Below is a small trained network, with its code and all its weights. Each question gives an input and a target symbol and asks what happens when units are switched off, that is, made to give their printed mean instead of their output.

import numpy as np


def w(rows, s, z=0):
    codes = np.array(rows[::2]) - 128.0
    scale = np.full(codes.shape[1], s)
    scale[-1] = z or s
    return codes * scale


def norm(h):
    return h / np.sqrt((h * h).mean(-1, keepdims=True) + 1e-5)


def f(y):
    return np.maximum(y, 0)


def softmax(a):
    e = np.exp(a - a.max(-1, keepdims=True))
    return e / e.sum(-1, keepdims=True)


def log_softmax(a):
    a = a - a.max(-1, keepdims=True)
    return a - np.log(np.exp(a).sum(-1, keepdims=True))


def net(x, mask):
    ids = ['ΛΞΦΨΩεζημπστ'.index(c) for c in x.split()]
    T = len(ids)
    res = E[ids] + P[:T]
    r = norm(res)
    for j in range(2):
        rows = slice(2 * j, 2 * j + 2)
        q, k, v = (r @ M[0][rows].T for M in (Q, K, V))
        z = softmax(np.where(np.tri(T) > 0, q @ k.T / 2**0.5, -1e9)) @ v
        o = O[0][rows]
        res = res + np.where(mask[j], z, o[:, -1]) @ o[:, :-1]
    y = f(norm(res) @ A[0][:, :-1].T + A[0][:, -1])
    res = res + np.where(mask[2:10], y, B[0][:, -1]) @ B[0][:, :-1]
    return log_softmax(norm(res)[-1] @ U[:, :-1].T + U[:, -1])


Q, K, V, O, A, B = {}, {}, {}, {}, {}, {}
E = w([
[162,96,92,127,129],'Λ',
[122,103,147,151,110],'Ξ',
[156,116,145,101,101],'Φ',
[157,146,142,127,113],'Ψ',
[143,118,128,136,144],'Ω',
[164,111,106,181,105],'ε',
[127,138,142,87,138],'ζ',
[151,116,152,146,72],'η',
[152,108,89,117,155],'μ',
[138,129,173,129,110],'π',
[162,150,151,107,145],'σ',
[163,99,250,78,108],'τ',
],0.013)
P = w([
[91,139,101,134,145],'0',
[153,117,255,115,174],'1',
[197,90,129,109,86],'2',
[148,115,101,106,116],'3',
[156,107,233,128,169],'4',
[203,88,138,108,84],'5',
[147,122,104,102,120],'6',
[154,105,228,128,176],'7',
[206,86,138,110,87],'8',
[146,121,104,101,121],'9',
],0.011)
Q[0] = w([
[190,139,111,81,78],'h1',
[132,111,5,67,105],'h1',
[115,124,82,62,44],'h2',
[90,113,192,144,84],'h2',
],0.013)
K[0] = w([
[194,110,175,95,111],'h1',
[219,61,84,79,41],'h1',
[252,64,191,41,64],'h2',
[89,138,174,177,104],'h2',
],0.012)
V[0] = w([
[121,183,255,81,156],'h1',
[193,78,231,179,170],'h1',
[116,229,198,151,13],'h2',
[113,9,249,90,160],'h2',
],0.005)
O[0] = w([
[63,175,140,113,79,238],'h1',
[115,239,174,177,144,254],'h1',
[72,40,57,137,46,197],'h2',
[61,67,87,176,253,232],'h2',
],0.0059,0.0047)
A[0] = w([
[147,170,5,83,150,173],'n1',
[178,145,55,160,159,57],'n2',
[102,71,3,124,124,126],'n3',
[66,251,120,157,166,138],'n4',
[213,89,77,71,131,128],'n5',
[95,117,228,44,155,107],'n6',
[97,227,76,36,201,39],'n7',
[176,165,163,56,203,3],'n8',
],0.0079,0.004)
B[0] = w([
[197,17,139,79,91,175],'n1',
[94,173,19,119,107,152],'n2',
[132,194,167,134,155,191],'n3',
[70,142,63,67,114,204],'n4',
[51,169,165,140,153,208],'n5',
[153,89,41,193,136,253],'n6',
[187,144,254,236,155,147],'n7',
[78,165,89,96,82,160],'n8',
],0.008,0.0044)
U = w([
[160,94,90,82,164,254],'Λ',
[69,173,137,187,224,104],'Ξ',
[96,116,196,65,145,205],'Φ',
[178,92,114,68,27,136],'Ψ',
[131,232,127,117,143,157],'Ω',
[182,153,53,171,113,174],'ε',
[196,72,166,148,206,59],'ζ',
[95,164,139,191,53,59],'η',
[210,138,130,103,185,185],'μ',
[7,142,82,120,104,126],'π',
[163,206,170,119,91,95],'σ',
[75,5,106,172,123,96],'τ',
],0.013,0.0044)

Each question gives the input, a string of symbols that net reads in full, and the target symbol t.
The units are the heads (2 rows each of Q, K, V and O) and the neurons (one row each of A and B). Each row of codes is followed by its name. A weight is (code - 128) times the scale printed after its matrix; where a second scale follows, it is the last column's (O, A, B and U).
mask holds one flag per unit, heads first, then neurons. A switched-off unit (its flag False) gives its mean, the last column of its rows in O or B, instead of its output. The means were averaged over made-up inputs and are rounded, as every weight is.
A unit's drop is (log p(t) with every unit on - log p(t) with that unit switched off) / (log p(t) with every unit on - log p(t) with every unit switched off).
The circuit of an input: a set's keep is (log p(t) with only the set's units on - log p(t) with every unit switched off) / (log p(t) with every unit on - log p(t) with every unit switched off). Starting from all 10 units, units are removed one at a time, each time the one whose removal leaves the highest keep (on an exact tie, the one counted first), for as long as the keep stays at least 0.8.
units of the circuit, in order: the units of the circuit, biggest drop first
most important unit: the unit with the biggest drop
top k neurons: the k neurons with the biggest drops, biggest first
heads that matter: for each layer, one digit per head in row order, 1 if its drop is at least 0.15 and else 0, layers parted by /
input π Φ Ψ, target σ: units of the circuit, in order	(n6; n5)
input Ψ Ω Ξ ζ μ Ξ π Λ, target Ψ: units of the circuit, in order	(h2)
input Ω ε Ξ μ Φ, target μ: heads that matter	11
input Φ ε π π π, target Ξ: units of the circuit, in order	(h1; h2; n6)
input σ μ Λ, target μ: top 2 neurons	(n6; n5)
input ε π π Λ ε π σ, target σ: top 2 neurons	(n7; n8)
input τ σ π Φ Φ π η Ξ π Ξ, target Ξ: units of the circuit, in order	(n3; h1)
input Ξ Ξ Λ π π π Φ π Ξ μ, target μ: top 4 neurons	(n1; n7; n3; n2)
input Λ π μ σ, target σ: units of the circuit, in order	(h2; n7)
input Φ π Λ, target μ: units of the circuit, in order	(h1; h2; n6)
input π Φ ζ π ζ π π σ π Ψ, target Ψ: top 2 neurons	(n1; n4)
input Ξ π σ σ π π, target η: top 2 neurons	(n1; n7)
input π ε τ Ξ Λ Ψ, target σ: units of the circuit, in order	(n6; h1)
input π π π Ψ π μ ζ, target ζ: units of the circuit, in order	(n7)
input η π ε Φ τ ζ μ, target μ: top 3 neurons	(n1; n3; n7)
input η π π Φ Λ, target η: units of the circuit, in order	(h2; h1)
input π ε π Λ Φ Φ ζ ζ, target τ: units of the circuit, in order	(n6; h2)
input μ Ω Ξ ε η τ, target ζ: top 2 neurons	(n6; n4)
input π π η π Ξ ζ, target π: top 2 neurons	(n5; n8)
input ε ζ π π π ε π Ξ, target σ: most important unit	h2
